How the objects are linked:
* | g v q m c y
x649 | x663 - x968 x530 - -
x201 | - x358 x141 x97 x163 -
x752 | x901 - - - - x221
x395 | x176 - - x999 x221 x46
x597 | - x615 x319 x692 x237 x860
x532 | - x256 - x182 - -
x196 | x379 x292 - x92 x623 -
x483 | x217 - x723 x419 x714 x603
x901 | x9 x752 - - - x153
x40 | x184 - - - x999 x732
x766 | - x379 - x819 x141 -
x261 | - x476 - x569 x182 x141
x443 | x626 x260 x9 - - x420
x82 | x194 x419 x36 - x431 x217
x111 | x70 - x530 x577 - x696
x368 | - x910 - - x569 x819
x379 | x766 x196 - x167 x526 -
x141 | - x526 - x261 x532 -
x221 | x153 - - x752 - x968
x780 | x197 - x292 x723 x210 -
x969 | x569 x312 - - x9 x476
x36 | x820 x690 x184 - x862 x499
x719 | x922 x714 x21 x431 x70 x12
x499 | x382 x723 x92 x36 x21 x197
x182 | - x832 - x206 - x532
x999 | x312 - - - x752 x395
x927 | x420 x530 x153 x260 - x663
x206 | - x9 - - - x182
x152 | x431 - x534 - x577 x714
x172 | x97 x21 x476 x316 x420 x358
x380 | - x274 x766 x319 x201 -
x887 | x12 - x210 x714 x696 -
x385 | - x675 x201 x237 x81 -
x506 | - x456 x422 - x4 x237
x153 | x832 x221 - x901 - x353
x665 | x860 x721 x274 x615 x675 -
x97 | - x172 x261 x422 x857 x201
x681 | x358 x210 x623 x21 x663 -
x690 | x36 - x40 - x534 x723
x21 | x172 x5 x176 x862 x927 x681
x569 | - x969 - - x206 x261
x696 | x858 - x649 x111 - -
x626 | - x443 x206 - - x857
x603 | x721 - x780 x483 x887 -
x857 | - x420 x182 x626 - x163
x259 | x507 x70 x420 x547 - x77
x197 | x274 x780 x196 x499 x681 -
x9 | x206 x901 - - - x832
x922 | x237 x719 x172 x456 x259 x675
x217 | x615 x483 x499 x82 x719 x721
x22 | x547 x577 x260 - - x70
x77 | x81 x858 x863 x259 - -
x210 | x681 - x46 x5 x649 -
x862 | x316 x534 x312 - x260 x21
x534 | x862 - x999 - x949 x5
x819 | - x167 - x368 x261 x766
x70 | x259 x111 x927 x22 - x858
x456 | x506 x431 x316 - x547 x922
x858 | x77 x696 x663 x70 - -
x256 | x532 x353 - x832 - -
x949 | x260 - x752 - - x530
x764 | - x820 x368 - x422 x319
x382 | x319 x499 x167 x820 x172 x274
x820 | x764 x36 x910 - x316 x382
x237 | - x922 x97 x506 x507 x385
x968 | x353 - - x221 - -
x260 | x443 x949 x901 - - x927
x184 | x910 x40 - - x312 x92
x176 | x476 x395 - x312 x153 x623
x312 | x969 x999 - - x901 x176
x723 | x499 - x732 x690 x5 x780
x419 | x82 - x690 - x152 x483
x910 | x368 x184 - - x969 x167
x163 | - x863 x532 x857 - -
x12 | x675 x887 x681 x719 x858 -
x5 | x21 - x395 x534 x530 x210
x577 | x22 - x949 - - x111
x81 | - x77 x163 x507 - -
x692 | - x194 x764 - x506 x597
x431 | x456 x152 x862 - x22 x719
x714 | x719 - x5 x152 x111 x887
x92 | x167 x732 - x184 x176 x196
x530 | x927 - x221 x949 - x649
x732 | x92 - - x40 x395 x292
x860 | - x665 x380 x597 x385 -
x316 | x422 x862 x969 - x443 x172
x420 | x857 x927 x832 x443 - x863
x663 | x863 x649 x353 x927 - -
x476 | x261 x176 - x969 x832 x526
x623 | x526 x46 - x176 x353 -
x832 | x182 x153 - x9 - x256
x4 | - x547 x626 - - x507
x46 | x623 - - x395 x968 -
x526 | x141 x623 - x476 x256 -
x547 | x4 x22 x443 - - x259
x194 | x692 x82 x820 - x456 x615
x167 | x819 x92 - x910 x476 x379
x292 | x196 - - x732 x46 -
x721 | x665 x603 x197 x217 x12 -
x615 | x597 x217 x382 x194 x922 x665
x353 | x256 x968 - x153 - -
x863 | x163 x663 x256 x420 - -
x358 | x201 x681 x526 x172 x863 -
x507 | - x259 x857 x4 - x81
x319 | - x382 x819 x764 x97 x380
x422 | - x316 x569 - x626 x97
x274 | x380 x197 x379 x382 x358 -
x675 | x385 x12 x358 x922 x77 -

In the rows, zero is written as 160.

The rows follow the links: the fewer symbols apart two objects are, the more alike their rows tend to be.

Each row is also shifted at random along 6 hidden directions that mean nothing.

Some objects, each with a row of numbers:
x197: [ 182  151  168  168  179  157  170  145  153  161  156  157  163  173  178  177  163  180  185  174  181  148  165  171  162  155  163  161  178  140  145  180  150  170  142  156  148  171  163  168  157  181  153  182  164  178  178  157  156  148  143  131  170  161  169  141  163  153  156  167  155  154  157  157  157  166]
x21: [ 205  169  171  164  173  143  162  155  170  161  153  148  157  163  168  161  166  167  143  176  167  152  147  148  174  160  152  157  152  155  168  170  174  169  139  160  158  154  148  150  135  169  182  153  173  164  175  164  162  161  155  157  175  177  163  161  176  161  170  158  149  152  160  160  133  163]
x368: [ 191  143  178  161  152  171  157  142  160  153  103  177  161  173  170  137  125  163  183  144  202  174  160  186  154  147  162  140  169  162  107  189  210  165  150  151  182  137  127  179  159  149  187  122  194  157  172  132  163  182  179  166  149  188  138  183  178  192  134  163  184  176  178  157  156  134]
x176: [  99  165  151  145  200  185  137  140  175  173  145  156  162  165  177  133  180  181  138  138  188  180  161  172  172  177  148  126  172  180  145  165  125  172  134  167  166  141  187  167  223  137  152  204  145  139  120  145  195  133  157  150  181  178  185  160  155  181  108  181  131  162  149  190  149  140]
x927: [ 142  161  165  143  172  184  151  174  167  128  180  136  176  155  164  158  165  169  149  144  161  152  165  148  128  166  132  166  161  163  154  189  173  170  154  150  151  157  144  161  166  166  159  142  143  156  151  162  176  152  176  183  175  154  141  187  182  143  147  152  157  167  145  203  167  170]
x82: [ 134  150  167  172  129  138  166  164  138  155  175  156  160  177  148  160  155  154  177  186  136  164  163  166  146  145  149  162  138  160  149  171  189  166  158  144  167  151  156  160  113  169  173  125  181  160  190  151  147  181  159  170  143  148  133  163  181  155  179  139  181  164  151  153  154  170]
x863: [ 163  176  158  157  169  186  155  169  164  168  155  170  165  143  164  165  176  158  152  150  165  147  155  138  172  183  173  153  178  145  166  149  142  136  168  182  162  177  157  156  193  160  157  178  131  167  136  162  155  154  155  144  160  155  172  155  147  168  172  176  148  147  169  159  185  156]
x690: [ 201  155  157  176  177  138  173  146  155  190  126  166  134  173  157  125  145  164  166  162  172  182  167  174  193  161  158  129  154  157  149  157  145  173  156  141  192  144  175  157  189  138  160  193  161  160  139  142  157  176  171  136  148  168  167  145  162  173  122  163  137  156  176  148  161  131]
x70: [ 141  180  153  160  147  164  161  182  150  167  165  162  160  149  149  149  173  153  149  162  134  154  154  132  167  180  152  135  151  153  165  153  161  139  163  170  173  164  164  152  168  149  176  150  137  161  139  152  149  173  165  148  140  144  143  165  172  159  185  164  153  145  165  162  188  154]
x603: [ 152  157  153  168  157  151  176  156  146  163  178  157  165  171  165  169  167  174  175  182  147  153  162  165  154  147  149  151  164  145  153  174  142  165  146  156  151  175  183  168  150  173  153  174  154  165  172  143  154  150  143  138  156  145  158  140  170  146  163  165  147  146  158  164  169  169]
x380: [ 141  148  160  165  138  163  160  157  163  164  153  179  164  154  167  183  161  162  182  173  150  151  166  167  147  148  176  179  171  152  166  161  156  147  165  168  140  173  165  171  138  174  160  140  179  145  179  159  146  151  148  183  153  143  154  145  143  146  165  155  172  169  158  141  168  174]
x714: [ 175  159  151  162  135  143  177  164  155  151  193  148  164  162  155  164  166  163  149  186  128  156  157  152  125  135  129  153  141  161  157  187  166  172  139  152  148  171  185  172  121  169  166  128  169  143  181  137  163  158  151  173  158  140  125  164  189  140  179  155  160  151  148  183  161  174]
x862: [ 134  168  164  165  173  132  153  165  166  163  175  143  147  166  144  157  161  148  137  168  148  172  154  159  187  170  157  186  133  175  201  127  154  171  179  149  162  143  152  134  142  156  154  178  161  161  163  199  157  169  167  172  167  171  180  163  154  155  166  135  152  167  149  144  131  166]
x922: [ 146  167  173  180  182  160  165  162  193  146  143  155  154  183  149  168  135  147  167  149  191  150  158  151  157  158  129  163  178  142  161  191  180  171  148  153  168  165  148  183  156  155  188  145  163  147  189  159  167  167  171  164  164  181  133  172  191  156  142  142  143  147  180  181  171  148]
x949: [ 153  157  149  144  138  155  158  173  154  157  183  147  160  147  151  138  168  159  137  163  119  169  163  149  141  158  148  160  130  182  171  154  163  158  171  147  159  146  163  145  150  150  157  140  157  143  137  160  163  166  173  194  152  140  143  176  164  146  160  149  165  175  142  172  162  169]
x221: [ 221  160  159  137  167  172  162  163  147  141  177  139  176  152  171  154  167  170  153  157  163  162  155  164  151  152  165  159  159  170  143  164  172  168  156  155  154  160  145  155  164  172  146  168  150  185  154  159  170  156  162  145  179  167  172  179  165  169  172  172  166  174  151  174  151  167]
x819: [ 163  134  172  157  176  174  156  137  180  148  122  175  155  175  177  157  131  173  185  136  200  167  174  185  132  145  152  173  184  164  133  203  172  179  152  145  159  150  150  186  171  157  160  145  187  131  171  146  173  148  172  197  173  169  141  168  160  154   95  154  166  177  162  180  158  149]
x9: [ 153  163  180  148  192  170  144  165  169  123  167  137  172  167  150  169  145  146  160  136  182  158  156  172  169  172  170  205  160  172  176  139  183  176  185  146  161  151  105  142  158  171  144  177  153  192  172  212  166  168  179  166  186  190  184  189  158  160  166  140  168  183  160  157  134  167]
x431: [ 139  173  163  174  185  158  163  158  169  158  140  150  155  188  149  139  142  156  154  149  190  168  153  163  176  162  122  124  160  154  140  182  178  175  140  147  189  149  156  175  180  134  182  161  151  161  164  140  170  178  172  130  159  190  143  177  202  181  143  159  140  144  183  184  168  127]
x532: [ 153  165  170  138  182  192  151  158  161  115  181  148  196  164  173  183  158  163  172  139  198  147  154  180  141  156  169  178  187  165  135  175  179  170  156  170  144  174  131  175  174  179  143  172  152  194  177  173  185  146  157  133  194  187  174  184  168  174  180  173  173  163  164  183  157  165]
x40: [ 190  153  136  161  140  142  164  149  137  207  165  176  138  157  164  129  176  170  151  174  140  193  173  172  158  157  163  126  137  180  147  154  126  165  153  156  179  136  219  151  188  136  140  179  169  138  121  133  166  157  148  154  147  142  166  136  141  174  137  181  164  160  136  159  148  152]
x499: [ 165  143  170  173  163  134  168  151  140  159  175  152  156  173  164  182  163  168  183  191  155  155  167  175  162  149  167  192  149  156  170  158  160  177  165  144  146  160  159  150  125  185  143  173  177  181  189  180  145  158  149  155  168  148  170  137  152  141  167  144  172  167  143  139  134  186]
x999: [ 175  162  157  148  176  150  154  152  159  159  166  144  163  164  160  145  162  165  148  158  164  173  155  174  179  159  164  163  146  181  163  143  157  176  159  152  163  146  155  146  162  154  146  184  164  168  156  174  173  161  158  151  173  179  187  169  157  174  156  160  155  173  158  161  131  157]
x832: [ 195  166  181  146  161  186  148  155  165  150  105  169  167  141  173  144  149  157  160  135  182  153  144  151  182  181  177  150  170  155  140  159  203  137  169  171  169  146   94  152  166  160  191  134  169  172  151  164  151  180  181  165  160  184  157  190  160  183  163  169  172  177  185  142  163  143]
x261: [ 162  160  160  154  173  155  148  160  182  172  158  169  153  147  156  174  163  150  149  148  161  163  156  167  185  169  195  200  164  176  203  116  140  154  188  177  147  159  155  145  161  160  148  185  167  160  156  200  158  154  159  181  173  171  201  152  116  165  165  159  166  172  161  129  137  169]
x719: [ 178  171  156  180  156  133  178  173  159  172  182  156  144  165  145  171  172  152  147  182  139  152  160  138  167  163  152  162  145  147  186  155  148  166  159  164  160  173  187  156  137  161  162  158  151  161  173  166  154  162  150  155  156  149  156  141  167  151  186  157  149  137  156  158  157  169]
x97: [  97  170  159  155  169  178  146  159  185  147  148  167  171  173  152  172  143  148  160  136  190  159  151  173  159  156  159  167  181  169  159  158  173  160  158  175  156  165  150  189  164  151  173  158  167  150  182  164  178  156  159  168  164  191  163  178  168  175  159  161  160  161  184  167  161  147]
x172: [  30  171  158  162  171  181  131  157  180  159  167  164  170  174  158  168  175  159  140  145  178  167  154  155  155  172  146  155  164  175  162  161  152  157  142  182  160  149  184  174  177  146  167  161  158  132  160  161  189  141  150  172  170  180  163  161  170  174  158  165  152  146  153  184  150  158]
x77: [ 174  163  168  169  186  171  168  170  194  150  149  158  147  153  160  173  148  163  161  143  168  141  168  135  150  169  143  180  184  137  187  179  145  158  166  154  153  181  149  164  174  163  166  162  144  143  157  168  154  152  174  186  171  154  142  163  162  129  128  145  136  152  166  179  188  159]
x649: [ 157  157  159  142  162  171  159  171  162  131  183  137  180  145  167  176  174  170  155  165  139  140  152  149  147  158  157  186  162  161  182  158  154  154  164  155  126  178  135  152  135  187  156  157  155  169  165  178  157  147  163  178  174  142  160  171  156  128  172  146  150  176  153  165  167  182]
x766: [ 106  143  158  155  150  179  145  150  162  165  146  181  164  158  174  170  164  174  175  156  160  158  165  173  153  156  176  166  178  165  153  162  149  145  156  167  144  158  165  170  163  166  161  155  179  136  154  147  165  141  156  185  155  152  160  153  143  156  136  163  166  173  154  152  161  167]
x292: [ 125  153  172  156  192  174  152  137  172  148  110  153  171  159  176  162  152  183  176  151  175  151  144  173  203  168  171  177  183  153  173  145  150  149  161  150  139  160  104  153  154  176  174  187  175  169  167  178  147  156  169  161  170  176  184  160  149  145  131  150  134  189  190  124  155  156]
x81: [ 165  162  154  158  150  169  170  179  166  145  191  159  172  156  156  184  168  151  163  161  152  149  164  148  129  155  154  177  171  151  165  173  159  158  166  171  147  185  171  175  156  172  153  145  147  161  169  160  164  151  152  166  159  145  142  167  164  146  183  161  168  148  156  175  180  174]

From each start, follow one symbol. Which object do you reach?
Answer with the object's name.
start [ 145  158  149  157  139  156  170  165  159  147  196  150  178  161  161  177  174  173  159  183  133  146  156  152  128  141  135  162  157  156  163  181  158  163  138  164  134  181  183  172  123  178  161  138  165  147  179  144  163  146  144  174  163  139  138  159  178  135  176  160  156  148  148  179  165  180]
q: x210
start [ 183  148  159  182  185  130  179  159  166  165  170  145  146  177  149  171  147  164  168  175  153  156  168  169  171  147  143  188  158  145  196  161  131  184  169  130  151  173  174  161  145  170  144  193  158  163  177  174  151  158  161  160  166  149  165  141  155  124  130  134  135  156  160  155  162  167]
m: x419
start [ 219  152  167  155  168  165  160  154  190  166  128  178  149  142  174  174  148  162  160  150  178  152  158  157  171  164  182  191  182  152  182  153  152  149  176  169  144  173  138  159  156  170  167  157  183  146  164  178  155  148  161  190  173  172  173  154  131  152  149  161  157  170  172  136  150  164]
m: x261
start [ 151  165  162  172  179  170  169  161  188  155  143  171  156  166  160  176  147  154  166  148  180  147  157  154  166  160  148  168  186  141  174  169  151  156  156  168  156  185  160  184  166  159  174  163  156  152  176  158  160  155  156  160  162  172  154  155  163  155  151  160  142  142  184  166  182  149]
m: x237
start [ 218  150  178  167  163  133  164  152  149  162  157  163  149  167  153  169  145  151  174  168  172  166  169  179  176  155  188  191  146  164  165  143  176  176  180  148  168  148  144  141  140  169  146  170  182  189  180  190  151  175  165  154  166  171  185  154  142  170  168  154  187  174  152  129  124  169]
v: x184
start [ 261  154  177  154  186  171  167  154  187  149  139  162  150  143  175  172  148  168  160  142  190  148  167  145  154  169  168  189  183  143  169  180  157  164  170  160  150  175  135  161  181  169  154  164  160  162  153  179  162  149  173  179  187  162  162  162  138  147  132  161  150  162  158  167  162  163]
g: x532
start [ 134  151  146  165  139  148  162  150  138  189  138  168  153  155  165  138  169  177  168  178  129  170  162  167  183  158  168  129  149  161  155  146  144  142  154  156  162  149  173  152  153  154  173  162  175  143  142  137  137  164  158  163  134  137  159  136  152  157  147  162  152  168  162  132  167  152]
m: x690
start [ 167  167  161  148  153  186  156  172  171  142  158  165  168  152  154  161  146  148  158  134  168  155  158  155  139  162  162  162  172  160  150  166  183  152  170  169  164  166  138  172  173  157  168  139  149  162  158  159  164  168  174  169  161  167  144  190  164  167  169  163  177  165  172  171  176  152]
q: x182
start [ 157  147  168  177  145  146  172  164  156  157  181  164  155  164  157  196  159  157  181  186  146  143  169  154  143  149  166  193  163  143  177  168  158  161  169  156  138  180  170  162  120  187  153  146  173  160  192  168  145  155  148  174  157  136  150  139  153  129  179  144  168  155  145  147  162  188]
g: x860
start [ 122  139  152  154  127  153  146  150  141  188  178  171  153  150  173  159  186  176  160  181  124  174  176  164  138  157  175  165  138  182  166  151  130  156  160  156  143  142  202  143  152  164  139  152  181  129  137  154  160  138  149  198  155  123  161  132  130  144  148  160  177  176  116  152  144  184]
v: x732
start [ 149  164  159  155  190  159  161  147  186  145  123  134  167  164  167  141  147  177  148  158  169  157  141  160  197  161  135  152  165  159  173  161  162  159  145  146  147  158  121  161  146  162  188  170  174  151  165  160  159  162  173  165  167  185  163  179  181  150  135  144  120  177  193  154  154  146]
c: x530
start [ 108  170  157  151  151  172  153  173  158  136  169  145  177  145  157  174  171  162  153  166  127  139  149  141  164  166  154  167  161  154  184  146  167  137  163  163  137  176  127  154  129  178  174  149  152  166  170  170  144  160  165  171  153  144  154  174  169  131  188  145  149  168  173  150  179  174]
q: x649
start [ 130  160  153  175  150  161  161  149  152  192  136  195  151  169  156  155  152  155  181  155  171  174  167  182  181  161  177  137  173  159  144  143  145  147  166  175  180  156  184  172  185  144  161  177  165  158  154  141  154  165  150  136  135  164  170  140  147  185  154  178  169  155  177  136  174  143]
c: x97
start [ 112  155  148  164  159  160  157  149  149  185  152  165  162  151  172  159  181  179  166  175  136  158  157  162  185  165  168  151  167  156  178  136  125  141  155  168  145  163  174  152  163  168  158  188  159  155  148  152  147  149  142  150  146  142  179  130  143  150  155  163  140  159  164  136  166  168]
c: x210
start [  99  162  173  146  181  184  136  150  167  134  167  148  185  171  172  175  166  163  157  145  193  162  148  180  165  163  169  180  168  179  150  153  180  169  153  171  144  148  138  158  162  174  153  175  164  176  178  181  183  143  155  155  190  193  191  177  164  180  169  162  171  174  152  164  128  165]
y: x526
